What each symbol does to the elements:
ve: w959->w28, w441->w594, w553->w317, w74->w339, w296->w834, w162->w534, w506->w262, w598->w52, w366->w499, w117->w415, w257->w592, w317->w476, w210->w302, w28->w569, w121->w712, w207->w706, w460->w100, w303->w118, w353->w436, w328->w770, w486->w325, w55->w297, w57->w74, w895->w460, w592->w585, w118->w210, w777->w506, w258->w142, w691->w328, w476->w207, w316->w684, w902->w443, w512->w296, w834->w162, w142->w353, w534->w316, w137->w341, w841->w265, w100->w515, w515->w200, w312->w575, w415->w722, w585->w57, w443->w598, w499->w841, w254->w691, w297->w104, w341->w959, w575->w303, w262->w254, w722->w902, w684->w294, w594->w490, w325->w140, w706->w55, w619->w895, w337->w15, w339->w312, w15->w366, w490->w293, w302->w183, w569->w227, w52->w619, w702->w84, w712->w337, w770->w814, w814->w213, w213->w117, w104->w920, w293->w486, w183->w553, w436->w441, w200->w137, w920->w258, w140->w512, w84->w257, w227->w702, w294->w121, w265->w777
na: w959->w684, w441->w137, w553->w117, w74->w777, w296->w257, w162->w585, w506->w207, w598->w293, w366->w302, w117->w353, w257->w366, w317->w415, w210->w770, w28->w294, w121->w575, w207->w902, w460->w512, w303->w691, w353->w515, w328->w104, w486->w569, w55->w598, w57->w265, w895->w140, w592->w499, w118->w328, w777->w476, w258->w460, w691->w297, w476->w722, w316->w74, w902->w594, w512->w84, w834->w592, w142->w100, w534->w57, w137->w534, w841->w553, w100->w296, w515->w834, w312->w262, w415->w436, w585->w841, w443->w490, w499->w183, w254->w55, w297->w52, w341->w316, w575->w254, w262->w706, w722->w441, w684->w339, w594->w341, w325->w227, w706->w443, w619->w325, w337->w118, w339->w506, w15->w210, w490->w959, w302->w814, w569->w121, w52->w486, w702->w337, w712->w303, w770->w920, w814->w258, w213->w142, w104->w619, w293->w28, w183->w213, w436->w200, w200->w162, w920->w895, w140->w702, w84->w15, w227->w712, w294->w312, w265->w317
gu: w959->w490, w441->w722, w553->w841, w74->w316, w296->w100, w162->w200, w506->w339, w598->w55, w366->w257, w117->w553, w257->w296, w317->w265, w210->w15, w28->w293, w121->w569, w207->w506, w460->w258, w303->w712, w353->w117, w328->w118, w486->w52, w55->w254, w57->w534, w895->w920, w592->w834, w118->w337, w777->w74, w258->w814, w691->w303, w476->w777, w316->w341, w902->w207, w512->w460, w834->w515, w142->w213, w534->w137, w137->w441, w841->w585, w100->w142, w515->w353, w312->w294, w415->w317, w585->w162, w443->w706, w499->w592, w254->w575, w297->w691, w341->w594, w575->w121, w262->w312, w722->w476, w684->w959, w594->w902, w325->w619, w706->w262, w619->w104, w337->w702, w339->w684, w15->w84, w490->w443, w302->w366, w569->w486, w52->w297, w702->w140, w712->w227, w770->w210, w814->w302, w213->w183, w104->w328, w293->w598, w183->w499, w436->w415, w200->w436, w920->w770, w140->w895, w84->w512, w227->w325, w294->w28, w265->w57
da: w959->w506, w441->w57, w553->w515, w74->w722, w296->w302, w162->w553, w506->w594, w598->w294, w366->w258, w117->w834, w257->w814, w317->w200, w210->w895, w28->w262, w121->w55, w207->w341, w460->w15, w303->w52, w353->w592, w328->w325, w486->w575, w55->w28, w57->w415, w895->w337, w592->w213, w118->w619, w777->w441, w258->w84, w691->w486, w476->w137, w316->w476, w902->w316, w512->w210, w834->w183, w142->w257, w534->w317, w137->w265, w841->w353, w100->w366, w515->w499, w312->w443, w415->w162, w585->w117, w443->w684, w499->w142, w254->w293, w297->w569, w341->w777, w575->w598, w262->w490, w722->w534, w684->w207, w594->w74, w325->w303, w706->w959, w619->w712, w337->w104, w339->w902, w15->w920, w490->w339, w302->w460, w569->w254, w52->w121, w702->w328, w712->w297, w770->w140, w814->w512, w213->w296, w104->w227, w293->w312, w183->w100, w436->w585, w200->w841, w920->w702, w140->w118, w84->w770, w227->w691, w294->w706, w265->w436
de: w959->w598, w441->w207, w553->w57, w74->w959, w296->w353, w162->w441, w506->w294, w598->w691, w366->w834, w117->w265, w257->w515, w317->w74, w210->w257, w28->w52, w121->w325, w207->w312, w460->w213, w303->w702, w353->w317, w328->w15, w486->w104, w55->w303, w57->w341, w895->w814, w592->w200, w118->w84, w777->w684, w258->w183, w691->w337, w476->w339, w316->w490, w902->w262, w512->w142, w834->w436, w142->w553, w534->w594, w137->w902, w841->w534, w100->w117, w515->w415, w312->w569, w415->w777, w585->w137, w443->w254, w499->w162, w254->w712, w297->w118, w341->w443, w575->w227, w262->w121, w722->w506, w684->w293, w594->w706, w325->w920, w706->w575, w619->w770, w337->w512, w339->w28, w15->w296, w490->w55, w302->w592, w569->w619, w52->w328, w702->w460, w712->w140, w770->w366, w814->w499, w213->w841, w104->w210, w293->w297, w183->w585, w436->w476, w200->w722, w920->w302, w140->w258, w84->w100, w227->w895, w294->w486, w265->w316
bu: w959->w312, w441->w316, w553->w436, w74->w207, w296->w499, w162->w265, w506->w443, w598->w569, w366->w213, w117->w200, w257->w183, w317->w441, w210->w258, w28->w575, w121->w691, w207->w490, w460->w257, w303->w104, w353->w162, w328->w895, w486->w712, w55->w486, w57->w476, w895->w84, w592->w553, w118->w920, w777->w902, w258->w296, w691->w619, w476->w594, w316->w506, w902->w959, w512->w366, w834->w841, w142->w834, w534->w777, w137->w74, w841->w415, w100->w592, w515->w585, w312->w55, w415->w137, w585->w317, w443->w28, w499->w117, w254->w52, w297->w325, w341->w339, w575->w297, w262->w598, w722->w341, w684->w262, w594->w684, w325->w337, w706->w293, w619->w702, w337->w770, w339->w706, w15->w814, w490->w294, w302->w142, w569->w303, w52->w227, w702->w210, w712->w328, w770->w460, w814->w100, w213->w515, w104->w140, w293->w121, w183->w353, w436->w534, w200->w57, w920->w512, w140->w15, w84->w302, w227->w118, w294->w254, w265->w722

The rows follow the links: the fewer symbols apart two elements are, the more alike their rows tend to be.

Each row is also shifted at random along 5 hidden directions that mean nothing.

Some elements, each with a row of numbers:
w592: 11	-15	19	-37	28	-22	6	-11	10	-26	-2	-4	0	42	-25	-18	-31	-10	17	-17	-7	-19	-1	14	-22	2	-37	-17	2	-23	-14	-12	19	14	5	-14	-6	-1	-14	30	14	32	14	22	-8	26	-15	9	-32	-21	-19	-15	-36	-1	-8	6	-6	10	-4	30	0	36
w553: 16	-14	-3	-35	-13	-45	-15	-45	8	-30	5	7	-18	34	-35	-10	-26	-9	3	-33	-15	-20	18	3	0	3	-16	-11	-17	-13	-9	-22	12	21	49	26	27	7	3	13	7	24	22	30	-30	24	-8	18	-41	-21	-28	-2	-25	-8	-3	31	4	27	-20	10	9	48
w598: -31	-23	-18	53	-21	-31	-6	-123	3	34	19	-12	-5	-39	9	17	92	2	-15	-40	-1	8	-17	-10	13	-5	30	11	12	-64	-26	25	-33	-8	21	-5	13	3	-69	1	-15	-17	-14	-19	20	-2	-15	3	-8	7	31	19	-6	2	18	-19	5	-19	-64	-40	-45	-48
w506: -11	7	-38	43	6	-3	8	41	9	13	21	16	1	-29	12	6	63	20	-20	41	-23	59	-34	-19	9	-9	-6	30	-24	40	-3	37	-12	24	-22	-22	-34	10	-21	19	16	-26	15	-13	36	-19	23	-59	11	-30	36	28	7	41	-18	-27	49	-27	40	-15	-44	-41
w302: 12	-8	30	-8	-30	-17	50	8	12	16	-23	16	26	10	36	-44	45	62	43	45	-1	-1	-40	36	-8	13	13	-18	-18	23	-1	-3	-54	-5	1	-12	-57	4	18	-11	20	31	22	-16	67	-18	-33	-13	10	-19	30	22	-4	1	5	41	-9	1	44	0	-15	9
w712: -12	6	14	10	4	40	-17	63	-8	21	-21	-23	17	-20	-9	13	-9	-15	-2	10	12	4	6	-1	-3	14	16	-16	23	54	33	-12	-3	-36	-37	25	1	-22	34	-30	-26	-20	-24	-21	-7	-32	11	-9	39	4	15	-9	42	-14	22	-20	4	-16	4	15	5	-7
w227: -9	1	18	30	14	-19	-5	46	6	6	-36	-25	40	-37	-49	0	28	18	3	12	10	27	6	6	-19	35	5	-9	1	72	35	1	-23	-16	10	16	-34	-17	4	8	-30	-7	-15	-18	25	-49	1	-49	20	-52	57	32	27	-2	21	-23	55	-36	22	30	-21	-13
w499: 9	-20	14	-17	-19	-29	-4	25	26	-2	-9	6	13	30	-5	-39	47	27	22	11	-25	20	-37	24	1	7	-5	-23	-28	65	3	-5	-29	16	-13	17	-20	3	12	6	21	23	40	-10	41	-7	-17	-23	-5	-62	23	8	-14	8	-9	21	18	3	8	14	-52	36
w162: 17	-4	-11	-22	27	-7	53	23	12	-3	10	11	-16	24	-24	-6	-13	13	9	33	-26	-1	-22	-2	-31	9	-49	-2	-16	-11	4	-7	11	33	-3	-44	-36	5	-5	27	25	23	27	40	1	13	0	-34	-30	-10	-18	20	-6	12	-17	8	26	0	54	16	2	28
w594: -2	15	-33	25	72	-29	39	-14	-4	-25	19	8	-2	-24	-37	23	-21	3	-17	14	0	20	13	-24	-37	2	-57	44	-1	-71	-20	37	38	40	37	-80	-46	8	-74	76	6	0	-9	41	-6	13	19	-46	-37	-4	7	31	-31	36	-23	-43	49	-28	48	7	14	-40
w353: 13	-14	6	-27	5	-42	23	20	11	-21	-8	12	5	28	-39	-21	-16	20	19	22	-24	3	-10	6	-18	15	-37	-15	-23	25	-1	-9	-5	24	39	7	-36	1	20	28	15	30	27	22	0	0	-3	-27	-34	-48	-1	19	-20	13	2	31	34	9	55	31	12	36
w569: -29	-8	0	27	11	-4	-18	1	-12	7	-11	-20	13	-30	-35	22	-2	-20	-13	-9	3	9	15	-20	-5	12	2	-5	23	6	3	8	0	-21	20	26	-3	-16	4	5	-29	-19	-29	-9	-25	-23	16	-16	3	-6	16	3	12	2	32	-23	25	-16	5	15	19	-29
w183: 11	-20	21	-17	22	-5	36	-2	27	15	-1	-6	6	35	13	-34	50	21	28	10	-15	2	-54	31	-25	1	-26	-17	-3	-10	-8	-2	-16	14	-57	-54	-35	3	-43	19	30	36	30	-1	57	16	-32	-14	-7	-24	13	-3	-22	6	-21	-7	-8	-12	-5	9	-66	23
w339: -13	11	-31	21	-1	-7	-38	25	-10	-20	18	15	-5	-19	-6	20	-8	-16	-31	2	-10	36	17	-32	25	-15	1	25	-12	25	-8	25	16	11	24	28	13	7	13	13	-5	-29	-5	-5	-26	-7	37	-16	-2	-13	2	-1	-6	27	-3	-12	27	0	16	-3	15	-29
w325: -5	3	22	19	48	-9	-1	6	4	1	-30	-37	30	-27	-48	6	4	-6	3	-20	26	2	17	14	-37	30	-9	-3	23	4	23	-2	6	-15	-7	-23	-17	-18	-42	24	-30	0	-26	-2	16	-22	-9	-21	11	-23	38	13	10	-12	7	-46	28	-39	-17	27	-24	-10
w296: 11	-1	38	-45	52	-1	16	20	-8	-37	-19	-5	17	42	-18	-19	-85	-15	31	-6	16	-34	18	17	-35	3	-43	-17	22	-45	-14	-11	34	-4	7	-27	-22	-9	-2	33	8	36	-10	20	-21	26	-12	21	-22	8	-29	-31	-43	-1	-4	4	-27	9	26	46	47	23
w441: 15	20	-33	-22	28	20	-44	20	1	-34	29	0	-34	19	-20	25	-56	-50	-35	-35	-6	3	34	-23	8	-23	-23	24	-6	-4	3	-7	65	27	-20	-5	60	10	-13	12	5	-18	8	30	-53	34	29	17	-13	12	-43	-27	-5	3	-38	-27	1	14	-36	-1	-1	22
w200: 17	-24	-26	11	-54	-96	-4	-133	38	-2	17	12	-24	3	-28	-18	96	42	-4	-44	-24	9	-9	10	14	7	19	7	-52	-10	-9	-3	-39	46	75	15	23	26	-50	14	11	22	48	20	38	11	-33	-10	-46	-57	25	56	-17	-8	-15	35	39	8	-60	-36	-73	37
w262: -26	8	-17	12	57	67	-10	108	-18	7	17	-10	1	-8	6	28	-33	-49	-23	36	-16	33	-15	-32	-8	-16	-37	11	30	17	-3	25	41	-9	-78	-23	-17	-14	8	15	5	-35	-22	-10	-28	-2	45	-30	22	19	-12	-38	5	37	-3	-58	7	-20	47	22	14	-44
w328: 3	14	29	-11	-12	-24	-56	12	-17	-40	-44	-15	28	-13	-50	5	-73	-17	-2	-38	36	-21	77	3	6	23	28	-12	8	44	26	-22	11	-32	76	78	34	-17	55	-13	-47	-2	-32	-7	-48	-24	7	27	8	-19	6	-3	10	-33	31	17	6	14	-15	30	63	19
w28: -30	-8	-17	27	-23	13	-18	-14	-19	15	13	2	-7	-24	14	23	10	-19	-18	3	-8	10	-1	-28	24	-11	19	4	14	-10	-14	18	-8	-16	10	31	10	-3	18	-16	-11	-27	-19	-16	-26	-10	21	2	7	22	-4	-6	7	12	26	-2	-1	1	2	-15	24	-39
w265: 20	12	-28	-34	-23	4	-38	15	-5	-31	22	17	-38	28	-19	15	-66	-31	-25	-22	-14	-11	36	-22	28	-15	-5	5	-22	22	7	-23	39	20	26	47	63	11	49	-16	4	-8	17	30	-67	23	29	27	-19	11	-55	-15	9	-9	-13	26	-4	41	-12	-5	37	43
w722: 14	21	-35	-14	21	28	-9	32	-5	-17	29	12	-33	10	-1	23	-47	-27	-27	0	-9	5	16	-24	6	-16	-23	25	-12	-8	2	0	46	27	-19	-18	30	12	2	7	13	-14	9	29	-40	22	28	2	-8	23	-39	-12	3	10	-30	-16	2	11	5	-7	13	9
w814: 11	4	41	-32	10	-23	-20	35	-2	-41	-32	-2	35	24	-18	-28	-52	5	25	-5	15	-9	25	22	-9	12	-5	-17	-1	32	3	-10	6	-8	32	27	-8	-5	30	14	-4	25	-2	-4	-3	-5	-9	14	-3	-32	7	-14	-26	-5	3	21	-9	11	16	38	28	26
w895: 10	20	39	-18	52	44	-17	115	4	-12	-36	-26	37	8	-12	-13	-40	-14	13	11	24	6	9	24	-27	14	-16	-13	18	64	34	-11	23	-21	-72	-17	-14	-20	11	4	-10	3	-13	-17	17	-15	2	-12	40	-19	20	-28	12	-7	-14	-40	-3	-23	11	43	-16	14
w57: 19	12	-32	-19	-12	-26	6	-18	-6	-29	17	23	-30	9	-30	13	-51	-2	-17	-1	-11	-10	32	-20	4	-2	-16	14	-26	-14	-2	-8	25	31	67	13	20	14	22	10	6	4	13	43	-47	15	18	3	-37	6	-37	20	-2	0	-10	31	20	27	23	-6	47	24
w512: 14	10	43	-31	22	-3	-26	53	-4	-37	-36	-7	34	22	-16	-22	-59	-6	23	-8	23	-12	29	24	-11	9	-5	-17	7	33	9	-14	15	-15	7	18	-2	-9	28	8	-8	21	-9	-7	-4	-4	-7	17	8	-22	5	-22	-16	-10	0	6	-16	6	8	40	25	23
w684: -14	2	-36	44	-33	10	69	-4	-9	44	26	35	-11	-39	59	7	65	49	-4	75	-20	28	-50	-18	12	-9	11	23	-15	-19	-17	34	-42	10	3	-33	-59	14	8	-15	23	-18	6	-9	37	-21	10	-41	8	28	15	41	18	32	8	18	16	-9	76	-43	10	-58
w294: -29	-8	-19	24	-1	54	-50	-2	-4	27	31	-16	-19	-9	39	24	36	-52	-30	-26	-10	19	-20	-21	31	-30	19	7	25	-8	-11	13	14	-17	-84	6	49	-4	-21	-23	-3	-41	-14	-30	-13	12	17	20	29	34	-11	-46	10	6	-5	-47	-29	-6	-67	-25	-43	-34
w770: 14	17	43	-28	36	9	-43	46	-5	-36	-36	-22	31	16	-22	-10	-70	-25	13	-34	35	-18	46	22	-13	10	-1	-12	19	25	16	-18	33	-21	-6	14	21	-12	10	7	-21	11	-22	-6	-14	1	-6	28	16	-12	1	-35	-12	-21	-6	-17	-22	0	-26	40	16	21
w534: 17	15	-35	-22	14	46	-37	62	11	-10	31	4	-36	26	2	13	-19	-38	-30	-8	-22	19	0	-17	17	-22	-17	13	-17	43	17	-14	43	26	-69	-2	53	7	7	-9	18	-22	24	14	-29	23	28	1	8	4	-36	-27	16	4	-42	-25	0	12	-25	-6	-32	31

Start, symbols taken left to right, then the element you end at.
Answers are names.
12	-3	38	-6	14	-27	66	30	7	-1	-35	11	39	3	5	-38	9	60	46	53	9	0	-23	33	-34	25	-15	-13	-9	9	2	6	-36	0	20	-36	-85	-2	5	20	13	39	10	-5	57	-22	-26	-31	-3	-30	35	30	-14	9	5	26	11	-15	76	25	9	0
da bu bu gu bu: w515
14	-25	-3	-19	-20	-56	-27	-72	32	-14	9	-3	-14	31	-25	-22	42	3	2	-51	-20	-2	-6	14	8	-1	0	-10	-25	1	-8	-16	-7	28	21	16	35	12	-36	14	11	24	38	11	12	23	-25	11	-32	-45	2	5	-26	-10	-16	15	8	12	-66	-5	-62	46
da na na: w499
10	7	33	-6	6	21	-4	-46	4	14	-19	-25	10	-1	20	-4	5	-3	11	-41	40	-38	15	31	-10	5	29	-5	27	-42	9	-16	-1	-25	-33	-26	26	-6	-38	-19	-16	6	-20	-12	23	10	-35	45	24	33	5	-13	9	-39	-4	-18	-50	-7	-75	-12	-25	7
na da gu: w328
15	8	-42	-3	-31	14	-36	17	19	2	30	13	-35	8	13	6	31	-7	-29	-10	-26	27	-8	-12	33	-20	14	16	-36	51	13	-5	12	29	-36	18	52	18	6	-22	16	-21	33	4	-3	12	15	-3	7	-9	-11	-1	21	3	-35	-2	10	14	-37	-30	-52	24
ve ve bu: w312
-31	-12	-7	30	20	21	-10	-29	-9	26	12	-22	-3	-23	1	25	26	-31	-16	-16	0	5	-9	-17	-2	-6	0	3	33	-38	-8	16	4	-18	-31	-11	6	-12	-35	1	-15	-23	-26	-14	-9	-1	7	-1	9	24	5	-14	6	4	18	-42	-2	-20	-32	-8	-15	-40
gu gu gu ve: w227
-24	-9	8	33	46	-14	46	-60	-10	19	-11	-26	13	-37	-38	24	3	-3	2	-4	17	-17	8	-7	-43	23	-20	5	37	-84	-5	14	-3	-16	26	-49	-42	-16	-58	31	-25	2	-40	13	1	-8	-10	-19	-18	20	18	27	0	-2	29	-35	19	-35	10	10	20	-42
ve bu de: w460
17	-24	-14	-10	-48	-47	10	-75	27	12	16	14	-24	22	3	-21	68	29	7	-18	-26	-4	-27	13	13	-1	14	-10	-36	-2	-5	-15	-32	28	20	7	16	16	-17	-7	20	20	45	10	28	15	-28	3	-27	-27	1	26	-6	-9	-10	36	8	16	-38	-27	-54	40
na de na de: w316
9	12	-42	12	-61	-14	36	-64	-11	11	31	42	-38	-19	37	14	10	34	-14	21	-5	-9	4	-21	30	-14	25	27	-32	-41	-14	6	-18	23	64	7	10	25	21	-24	12	-8	13	20	-10	5	8	11	-16	41	-25	37	13	0	0	51	-2	28	23	-55	41	-11
gu de ve: w28
11	-2	38	-32	13	-41	18	-12	-7	-38	-30	7	25	23	-20	-26	-56	17	34	1	17	-28	24	21	-21	13	-16	-15	3	-26	-14	-7	0	-3	65	2	-31	-3	13	26	1	39	-5	12	-4	5	-19	16	-25	-13	-3	0	-39	-5	11	34	-11	13	32	33	52	20
gu de gu: w353
19	2	-23	-29	-17	33	82	-17	-8	26	29	27	-46	20	33	7	-29	15	8	45	-16	-36	-25	-6	-10	-9	-22	2	-8	-67	-6	-17	4	21	-9	-47	-15	13	16	-20	33	14	18	42	-16	26	-3	8	-23	67	-59	11	16	-4	-7	39	-26	27	46	-27	43	21
gu ve gu: w777
-16	1	-31	31	-11	5	-1	-23	-8	12	25	14	-13	-24	27	18	29	-3	-20	8	-8	20	-10	-23	20	-16	9	24	-2	-25	-19	28	-3	6	2	-6	1	9	-16	1	6	-23	-5	-8	-2	1	15	-6	2	20	1	4	-2	22	0	-11	3	-3	4	-30	-1	-43
gu da de gu: w293
19	1	-22	-32	-28	25	1	4	5	7	26	15	-42	31	16	3	-15	-12	-8	0	-23	-13	-9	-7	17	-17	-4	-6	-17	4	5	-24	14	17	-26	9	38	11	29	-28	21	0	29	22	-28	26	5	20	-9	23	-48	-13	14	-8	-17	25	-21	32	-13	-19	-1	43
da gu na bu: w317
-22	-5	-30	42	4	7	-28	-22	8	19	26	-5	-7	-21	20	15	69	-15	-27	-14	-15	37	-25	-18	19	-21	9	21	2	-5	-16	31	-1	7	-41	-14	12	6	-49	8	3	-31	1	-22	19	2	10	-14	12	-5	23	-6	-4	24	-14	-43	11	-22	-38	-26	-60	-41
da bu bu: w598
7	10	29	-4	-4	-7	-88	21	8	-25	-36	-32	28	-4	-35	-4	-12	-26	-9	-62	29	2	49	17	15	13	38	-12	6	76	32	-21	10	-27	-1	64	59	-14	13	-16	-40	-12	-16	-28	-9	-17	-3	25	30	-39	27	-19	14	-32	2	-19	0	-3	-78	21	-29	23
na ve de de: w834
10	-14	26	-34	-11	-16	-18	11	10	-17	-12	5	9	40	-2	-29	-9	1	21	-10	-10	-8	-7	19	5	-2	-4	-23	-10	28	-6	-15	-5	0	2	27	6	1	24	-1	13	25	20	-3	4	8	-16	17	-9	-30	-7	-19	-23	-5	-2	26	-12	17	-8	19	-9	38
bu ve na gu: w200
-15	5	18	13	68	10	-33	56	-2	-11	-25	-42	32	-19	-66	19	-32	-41	-11	-19	14	12	29	-6	-34	23	-25	-7	34	32	27	0	31	-20	-23	-3	-4	-28	-20	29	-34	-15	-35	-6	-20	-20	17	-28	14	-29	26	-12	8	-2	11	-65	36	-38	-7	49	-7	-10
de na de da ve: w302
